Below is a small trained network, with its code and all its weights. Each question gives an input and a class and asks what happens when units are switched off, that is, made to give their printed mean instead of their output.

import numpy as np


def w(rows, s, z=0):
    codes = np.array(rows[::2]) - 128.0
    scale = np.full(codes.shape[1], s)
    scale[-1] = z or s
    return codes * scale


def f(y):
    return np.maximum(y, 0)


def log_softmax(a):
    a = a - a.max(-1, keepdims=True)
    return a - np.log(np.exp(a).sum(-1, keepdims=True))


def net(x, mask):
    res = np.array(x, float).reshape(1, 7) / 4 @ E
    y = f(res @ A[0][:, :-1].T + A[0][:, -1])
    res = res + np.where(mask, y, B[0][:, -1]) @ B[0][:, :-1]
    return log_softmax(res[-1] @ U[:, :-1].T + U[:, -1])


A, B = {}, {}
E = w([
[181,238,67],'x0',
[251,111,207],'x1',
[191,19,1],'x2',
[128,126,126],'x3',
[128,130,129],'x4',
[127,126,129],'x5',
[129,128,129],'x6',
],0.0082)
A[0] = w([
[156,202,90,136],'N0',
[184,80,80,127],'N1',
[211,40,226,110],'N2',
[182,142,150,84],'N3',
[77,242,228,34],'N4',
[174,207,98,58],'N5',
[68,50,164,129],'N6',
[228,147,191,1],'N7',
[8,148,78,74],'N8',
[148,101,53,131],'N9',
],0.012,0.0053)
B[0] = w([
[77,153,168,189],'N0',
[84,67,181,204],'N1',
[144,183,96,229],'N2',
[187,126,80,164],'N3',
[159,6,142,247],'N4',
[39,209,135,178],'N5',
[70,227,131,193],'N6',
[156,122,89,192],'N7',
[200,123,56,213],'N8',
[104,63,163,195],'N9',
],0.012,0.011)
U = w([
[120,43,203,11],'0',
[68,209,171,254],'1',
[199,154,6,11],'2',
[113,154,157,246],'3',
],0.011,0.0062)

Each question gives the input, the list of numbers given to net, and the class t.
The units are the neurons (one row each of A and B). Each row of codes is followed by its name. A weight is (code - 128) times the scale printed after its matrix; where a second scale follows, it is the last column's (A, B and U).
mask holds one flag per neuron, in row order. A switched-off neuron (its flag False) gives its mean, the last column of its row in B, instead of its output. The means were averaged over made-up inputs and are rounded, as every weight is.
A unit's drop is (log p(t) with every unit on - log p(t) with that unit switched off) / (log p(t) with every unit on - log p(t) with every unit switched off).
The circuit of an input: a set's keep is (log p(t) with only the set's units on - log p(t) with every unit switched off) / (log p(t) with every unit on - log p(t) with every unit switched off). Starting from all 10 units, units are removed one at a time, each time the one whose removal leaves the highest keep (on an exact tie, the one counted first), for as long as the keep stays at least 0.8.
circuit, biggest first: the units of the circuit, biggest drop first
unit that matters most: the unit with the biggest drop
k most important neurons: the k neurons with the biggest drops, biggest first
drop of u: that unit's drop, to one decimal
input [-2,2,8,3,-6,-6,-6], class 0: unit that matters most => N1
input [-8,7,-6,6,3,5,6], class 1: 2 most important neurons => (N2; N6)
input [-8,-6,-8,7,-3,-7,8], class 0: 2 most important neurons => (N4; N2)
input [-7,5,1,2,-6,-3,5], class 1: circuit, biggest first => (N6; N4)
input [-5,6,4,-4,5,0,1], class 2: 3 most important neurons => (N2; N0; N5)
input [-4,-1,0,-8,-7,-6,2], class 1: 2 most important neurons => (N4; N6)
input [-3,7,-3,-8,-5,4,4], class 2: circuit, biggest first => (N2; N7)
input [5,-4,3,2,-3,2,4], class 1: 2 most important neurons => (N4; N0)
input [5,-8,8,-2,-2,5,6], class 0: 3 most important neurons => (N9; N1; N2)
input [2,-6,-4,5,-8,3,0], class 2: 2 most important neurons => (N8; N1)
input [8,-4,7,6,-7,5,2], class 1: 2 most important neurons => (N4; N5)
input [6,-7,-2,-6,8,-2,5], class 2: 4 most important neurons => (N8; N1; N6; N9)
input [-4,8,6,0,-6,-1,7], class 2: 2 most important neurons => (N2; N4)
input [6,8,-4,8,2,8,4], class 2: unit that matters most => N7
input [5,4,-1,5,-4,-1,-2], class 1: 2 most important neurons => (N8; N5)
input [5,3,-5,-8,-2,3,1], class 0: 3 most important neurons => (N4; N6; N2)
input [-8,7,-3,1,6,3,-4], class 1: 2 most important neurons => (N6; N8)
input [-5,-7,2,3,-1,-4,-4], class 2: drop of N8 => 1.7
input [-2,2,-6,5,-1,2,0], class 0: drop of N4 => 1.1
input [-2,-6,-8,0,-5,-3,6], class 0: drop of N4 => 1.1
input [2,4,7,7,-1,-3,1], class 0: unit that matters most => N1
